Below are the code and all the weights of a small trained network. Each question names an input and a class and asks about switching units off, where a switched-off unit gives its printed mean instead of its output.

import numpy as np


def w(rows, s, z=0):
    codes = np.array(rows[::2]) - 128.0
    scale = np.full(codes.shape[1], s)
    scale[-1] = z or s
    return codes * scale


def f(y):
    return np.maximum(y, 0)


def log_softmax(a):
    a = a - a.max(-1, keepdims=True)
    return a - np.log(np.exp(a).sum(-1, keepdims=True))


def net(x, mask):
    res = np.array(x, float).reshape(1, 4) / 4 @ E
    y = f(res @ A[0][:, :-1].T + A[0][:, -1])
    res = res + np.where(mask, y, B[0][:, -1]) @ B[0][:, :-1]
    return log_softmax(res[-1] @ U[:, :-1].T + U[:, -1])


A, B = {}, {}
E = w([
[101,115,26,61,171],'x0',
[175,129,138,41,14],'x1',
[254,171,103,144,162],'x2',
[181,35,173,89,178],'x3',
],0.0079)
A[0] = w([
[148,150,135,65,67,29],'N0',
[163,151,153,60,63,40],'N1',
[136,143,214,174,105,58],'N2',
[150,105,57,105,146,144],'N3',
[65,242,112,176,71,145],'N4',
[139,28,180,106,150,4],'N5',
[144,138,196,175,109,58],'N6',
[165,60,161,93,146,72],'N7',
[90,124,62,62,151,27],'N8',
[157,124,114,89,63,16],'N9',
[132,193,121,92,61,106],'N10',
[98,116,83,78,157,109],'N11',
[89,106,104,172,177,163],'N12',
[92,155,119,211,188,14],'N13',
[255,178,132,144,161,149],'N14',
[89,234,95,163,76,109],'N15',
[107,133,137,168,202,128],'N16',
[153,79,152,103,139,54],'N17',
[137,128,120,38,74,110],'N18',
[119,128,73,75,153,69],'N19',
[187,94,140,113,157,121],'N20',
[150,134,72,94,153,107],'N21',
[200,145,105,73,78,138],'N22',
[115,116,59,79,163,28],'N23',
[148,72,213,95,163,12],'N24',
[104,144,104,183,194,72],'N25',
[136,27,162,103,146,114],'N26',
[150,123,220,165,109,72],'N27',
[143,149,198,187,98,59],'N28',
[1,35,169,114,86,219],'N29',
[167,155,105,171,211,159],'N30',
],0.0075,0.0013)
B[0] = w([
[54,59,135,160,130,187],'N0',
[58,73,133,152,139,199],'N1',
[79,173,167,54,179,190],'N2',
[81,196,168,101,105,172],'N3',
[190,100,44,69,249,225],'N4',
[157,136,69,109,203,195],'N5',
[64,193,186,53,178,179],'N6',
[135,118,78,133,178,188],'N7',
[77,172,182,61,121,178],'N8',
[63,71,155,168,133,178],'N9',
[89,66,106,151,167,188],'N10',
[83,188,176,81,120,171],'N11',
[100,93,162,137,90,179],'N12',
[76,53,156,136,128,183],'N13',
[85,208,103,191,78,210],'N14',
[176,64,48,72,238,208],'N15',
[85,88,150,151,101,178],'N16',
[142,114,88,131,177,168],'N17',
[78,86,160,190,116,200],'N18',
[72,170,181,85,118,169],'N19',
[153,140,80,145,153,178],'N20',
[85,187,179,107,100,166],'N21',
[72,87,134,202,118,198],'N22',
[75,175,189,62,119,173],'N23',
[123,135,73,101,206,192],'N24',
[95,62,153,154,110,178],'N25',
[162,142,56,136,204,200],'N26',
[63,169,150,60,170,194],'N27',
[73,179,161,47,164,187],'N28',
[186,248,57,254,31,254],'N29',
[85,99,129,186,73,187],'N30',
],0.0065,0.0069)
U = w([
[85,210,235,28,142,43],'0',
[165,81,25,96,205,81],'1',
[80,2,192,194,98,55],'2',
[143,226,96,214,69,252],'3',
[192,127,156,126,73,227],'4',
],0.0099,0.0031)

Each question gives the input, the list of numbers given to net, and the class t.
The units are the neurons (one row each of A and B). Each row of codes is followed by its name. A weight is (code - 128) times the scale printed after its matrix; where a second scale follows, it is the last column's (A, B and U).
mask holds one flag per neuron, in row order. A switched-off neuron (its flag False) gives its mean, the last column of its row in B, instead of its output. The means were averaged over made-up inputs and are rounded, as every weight is.
A unit's drop is (log p(t) with every unit on - log p(t) with that unit switched off) / (log p(t) with every unit on - log p(t) with every unit switched off).
The circuit of an input: a set's keep is (log p(t) with only the set's units on - log p(t) with every unit switched off) / (log p(t) with every unit on - log p(t) with every unit switched off). Starting from the 12 units with the biggest drops (on a tie, the unit counted first), units are removed one at a time, each time the one whose removal leaves the highest keep (on an exact tie, the one counted first), for as long as the keep stays at least 0.8.
units of the circuit, in order: the units of the circuit, biggest drop first
unit that matters most: the unit with the biggest drop
k most important neurons: the k neurons with the biggest drops, biggest first
drop of u: that unit's drop, to one decimal
input [-1,4,-2,2], class 2: unit that matters most	N4
input [5,1,5,-5], class 0: units of the circuit, in order	N29, N21, N3
input [-3,8,-6,-7], class 2: units of the circuit, in order	N0, N10
input [-5,-1,0,-6], class 1: units of the circuit, in order	N4, N15
input [-7,-7,-2,-7], class 0: 3 most important neurons	N28, N6, N2
input [3,5,-4,1], class 2: units of the circuit, in order	N18, N0, N4
input [4,3,5,-8], class 1: 3 most important neurons	N15, N4, N29
input [-5,-4,-7,-8], class 1: 2 most important neurons	N4, N15
input [3,-2,-7,-8], class 1: 3 most important neurons	N4, N15, N14
input [7,-7,2,4], class 0: drop of N11	0.1
input [6,-1,8,7], class 3: drop of N4	0.2
input [-2,-7,4,-4], class 2: drop of N30	0.1
input [7,8,-4,7], class 2: 4 most important neurons	N18, N22, N0, N9
input [2,8,5,-8], class 1: units of the circuit, in order	N15
input [-3,-6,5,-8], class 1: 3 most important neurons	N4, N15, N29
input [3,-3,-7,-7], class 1: 3 most important neurons	N4, N15, N14
